Below are the code and all the weights of a small trained network. Each question names an input and a target symbol and asks about switching units off, where a switched-off unit gives its printed mean instead of its output.

import numpy as np


def w(rows, s, z=0):
    codes = np.array(rows[::2]) - 128.0
    scale = np.full(codes.shape[1], s)
    scale[-1] = z or s
    return codes * scale


def norm(h):
    return h / np.sqrt((h * h).mean(-1, keepdims=True) + 1e-5)


def f(y):
    return y / 2 * (1 + np.tanh(0.7978845608 * (y + 0.044715 * y**3)))


def softmax(a):
    e = np.exp(a - a.max(-1, keepdims=True))
    return e / e.sum(-1, keepdims=True)


def log_softmax(a):
    a = a - a.max(-1, keepdims=True)
    return a - np.log(np.exp(a).sum(-1, keepdims=True))


def net(x, mask):
    ids = ['γδεημξσφω'.index(c) for c in x.split()]
    T = len(ids)
    res = E[ids] + P[:T]
    u = 0
    for l in range(2):
        q, k, v = (norm(res) @ M[l].T for M in (Q, K, V))
        z = softmax(np.where(np.tri(T) > 0, q @ k.T / 3**0.5, -1e9)) @ v
        res = res + np.where(mask[u], z, O[l][:, -1]) @ O[l][:, :-1]
        u += 1
        y = f(norm(res) @ A[l][:, :-1].T + A[l][:, -1])
        res = res + np.where(mask[u : u + 4], y, B[l][:, -1]) @ B[l][:, :-1]
        u += 4
    return log_softmax(norm(res)[-1] @ U[:, :-1].T + U[:, -1])


Q, K, V, O, A, B = {}, {}, {}, {}, {}, {}
E = w([
[171,123,116,109,91,134,113,136,165],'γ',
[153,134,45,123,146,122,108,96,141],'δ',
[172,123,116,103,89,135,113,132,166],'ε',
[145,253,184,96,148,143,169,73,45],'η',
[178,122,116,99,78,131,102,136,167],'μ',
[102,134,148,175,138,86,134,194,151],'ξ',
[95,138,139,91,103,136,80,104,161],'σ',
[169,123,137,110,73,122,106,121,172],'φ',
[175,124,115,100,83,132,108,135,163],'ω',
],0.0023)
P = w([
[185,58,193,211,159,197,5,81,162],'0',
[170,95,124,158,178,158,78,64,184],'1',
[138,104,107,144,130,132,106,81,171],'2',
[131,123,95,115,119,124,124,110,177],'3',
[131,146,102,92,111,112,138,126,164],'4',
[132,150,117,82,97,93,150,134,144],'5',
[131,164,117,75,97,82,172,151,128],'6',
[140,167,119,79,90,73,179,159,117],'7',
],0.0011)
Q[0] = w([
[147,186,108,129,67,4,111,195,173],'L0H0',
[139,108,135,177,140,108,199,174,68],'L0H0',
[128,15,171,159,154,185,189,120,76],'L0H0',
],0.0031)
K[0] = w([
[124,209,208,119,184,144,167,129,7],'L0H0',
[76,107,170,216,212,123,145,176,128],'L0H0',
[100,60,80,174,114,71,123,176,251],'L0H0',
],0.0026)
V[0] = w([
[164,208,44,177,221,131,159,106,93],'L0H0',
[171,149,57,78,123,163,100,59,118],'L0H0',
[172,252,212,101,121,143,144,124,94],'L0H0',
],0.0021)
O[0] = w([
[60,178,181,54,93,65,190,208,194,8],'L0H0',
[83,59,250,165,147,156,145,235,95,242],'L0H0',
[43,22,75,1,254,141,142,131,184,104],'L0H0',
],0.0017,0.0013)
A[0] = w([
[75,91,222,202,147,121,129,175,101,23],'L0N0',
[146,198,85,171,145,78,165,150,127,3],'L0N1',
[129,159,168,120,114,128,99,138,126,43],'L0N2',
[254,98,128,201,75,115,152,165,131,20],'L0N3',
],0.0033,0.00043)
B[0] = w([
[233,81,23,64,101,218,79,5,139,117],'L0N0',
[104,172,201,71,99,70,185,144,123,131],'L0N1',
[133,131,68,180,90,117,139,110,122,154],'L0N2',
[129,244,151,43,206,118,141,219,179,252],'L0N3',
],0.0022,0.0018)
Q[1] = w([
[117,71,99,103,111,126,129,125,137],'L1H0',
[142,153,131,136,142,154,112,135,166],'L1H0',
[156,91,123,254,104,173,119,65,76],'L1H0',
],0.0057)
K[1] = w([
[101,78,133,93,108,158,109,119,128],'L1H0',
[127,149,87,120,181,73,129,191,210],'L1H0',
[159,123,113,254,145,191,59,101,157],'L1H0',
],0.0049)
V[1] = w([
[254,156,126,127,104,87,132,195,167],'L1H0',
[59,116,223,92,25,143,83,89,158],'L1H0',
[180,213,188,126,152,134,110,108,72],'L1H0',
],0.0026)
O[1] = w([
[149,84,127,203,166,176,62,60,131,254],'L1H0',
[172,185,91,146,224,73,179,202,148,132],'L1H0',
[100,6,2,113,121,169,114,189,173,179],'L1H0',
],0.0029,0.0027)
A[1] = w([
[98,205,161,122,73,30,114,216,194,4],'L1N0',
[81,104,91,183,108,102,77,150,204,61],'L1N1',
[136,136,192,125,195,80,89,108,173,128],'L1N2',
[79,84,246,60,18,118,252,152,74,110],'L1N3',
],0.0032,0.0013)
B[1] = w([
[188,127,111,201,169,165,58,49,74,165],'L1N0',
[155,126,165,17,163,128,216,189,129,253],'L1N1',
[33,101,128,109,36,154,217,123,64,200],'L1N2',
[189,5,82,4,132,196,94,170,221,120],'L1N3',
],0.0022,0.0023)
U = w([
[163,58,89,130,101,171,30,126,186,226],'γ',
[72,134,125,54,138,127,204,221,183,186],'δ',
[210,181,146,105,254,115,169,125,66,88],'ε',
[111,170,82,238,118,72,108,133,82,251],'η',
[124,153,142,100,74,112,120,40,117,87],'μ',
[114,122,153,148,112,127,147,105,103,19],'ξ',
[106,119,157,142,107,133,148,102,94,47],'σ',
[105,126,147,155,109,121,145,116,106,32],'φ',
[111,124,136,154,109,124,148,117,108,18],'ω',
],0.0055,0.0024)

Each question gives the input, a string of symbols that net reads in full, and the target symbol t.
The units are the heads (3 rows each of Q, K, V and O) and the neurons (one row each of A and B). Each row of codes is followed by its name. A weight is (code - 128) times the scale printed after its matrix; where a second scale follows, it is the last column's (O, A, B and U).
mask holds one flag per unit, layer by layer, with each layer's heads first. A switched-off unit (its flag False) gives its mean, the last column of its rows in O or B, instead of its output. The means were averaged over made-up inputs and are rounded, as every weight is.
A unit's drop is (log p(t) with every unit on - log p(t) with that unit switched off) / (log p(t) with every unit on - log p(t) with every unit switched off).
The circuit of an input: a set's keep is (log p(t) with only the set's units on - log p(t) with every unit switched off) / (log p(t) with every unit on - log p(t) with every unit switched off). Starting from all 10 units, units are removed one at a time, each time the one whose removal leaves the highest keep (on an exact tie, the one counted first), for as long as the keep stays at least 0.8.
circuit, biggest first: the units of the circuit, biggest drop first
unit that matters most: the unit with the biggest drop
k most important neurons: the k neurons with the biggest drops, biggest first
k most important neurons of layer l: the k neurons of layer l with the biggest drops, biggest first
input ω η δ σ σ ε, target ε: circuit, biggest first => L1H0, L0H0, L1N0
input σ η ω, target δ: circuit, biggest first => L0H0, L1H0
input δ ω φ δ η μ, target δ: most important neuron => L0N0
input ε σ ξ σ, target δ: 2 most important neurons of layer 1 => L1N1, L1N0
input μ ε σ φ η ω σ ε, target ε: 2 most important neurons => L1N0, L0N2
input ξ γ η σ δ σ γ, target ε: circuit, biggest first => L1H0, L1N0, L0H0
input ε ξ ξ, target δ: 4 most important neurons => L1N1, L0N1, L0N0, L0N3
input ε σ σ σ, target ε: 2 most important neurons => L1N0, L1N1
input ξ η ε η, target δ: circuit, biggest first => L0H0, L1H0
input δ σ σ δ δ, target ε: circuit, biggest first => L0H0, L0N1, L1N0
input η ξ σ φ, target ε: 2 most important neurons => L1N0, L0N0
input δ μ γ σ ξ σ δ, target δ: 3 most important neurons => L0N1, L1N0, L0N0
input η δ γ σ σ σ φ, target ε: circuit, biggest first => L1H0, L1N0
input σ γ ω η γ, target δ: circuit, biggest first => L0H0, L0N0
input γ σ η ε, target δ: unit that matters most => L0N1
input γ η ξ σ μ, target ε: circuit, biggest first => L1H0, L1N0, L0H0
input δ σ γ δ η, target γ: 3 most important neurons => L1N3, L0N3, L1N1
input σ σ σ σ, target η: 2 most important neurons => L1N0, L0N3
input μ σ σ ξ σ ξ δ ξ, target ε: 3 most important neurons => L0N1, L1N1, L1N0
input δ φ ξ, target γ: circuit, biggest first => L0N0
input η ξ ω, target μ: 3 most important neurons => L0N3, L1N0, L1N2
input ε δ ξ ξ δ δ, target ε: 4 most important neurons => L0N1, L1N0, L1N1, L0N0
input η ξ μ, target μ: 2 most important neurons => L0N3, L1N0
input γ ξ ξ σ μ γ ξ, target ε: 3 most important neurons => L0N1, L1N0, L1N1
input ω ε η ω, target δ: 2 most important neurons => L0N1, L0N0
input δ η γ σ σ η, target δ: 2 most important neurons of layer 1 => L1N3, L1N0
input σ η γ, target δ: most important neuron of layer 0 => L0N1
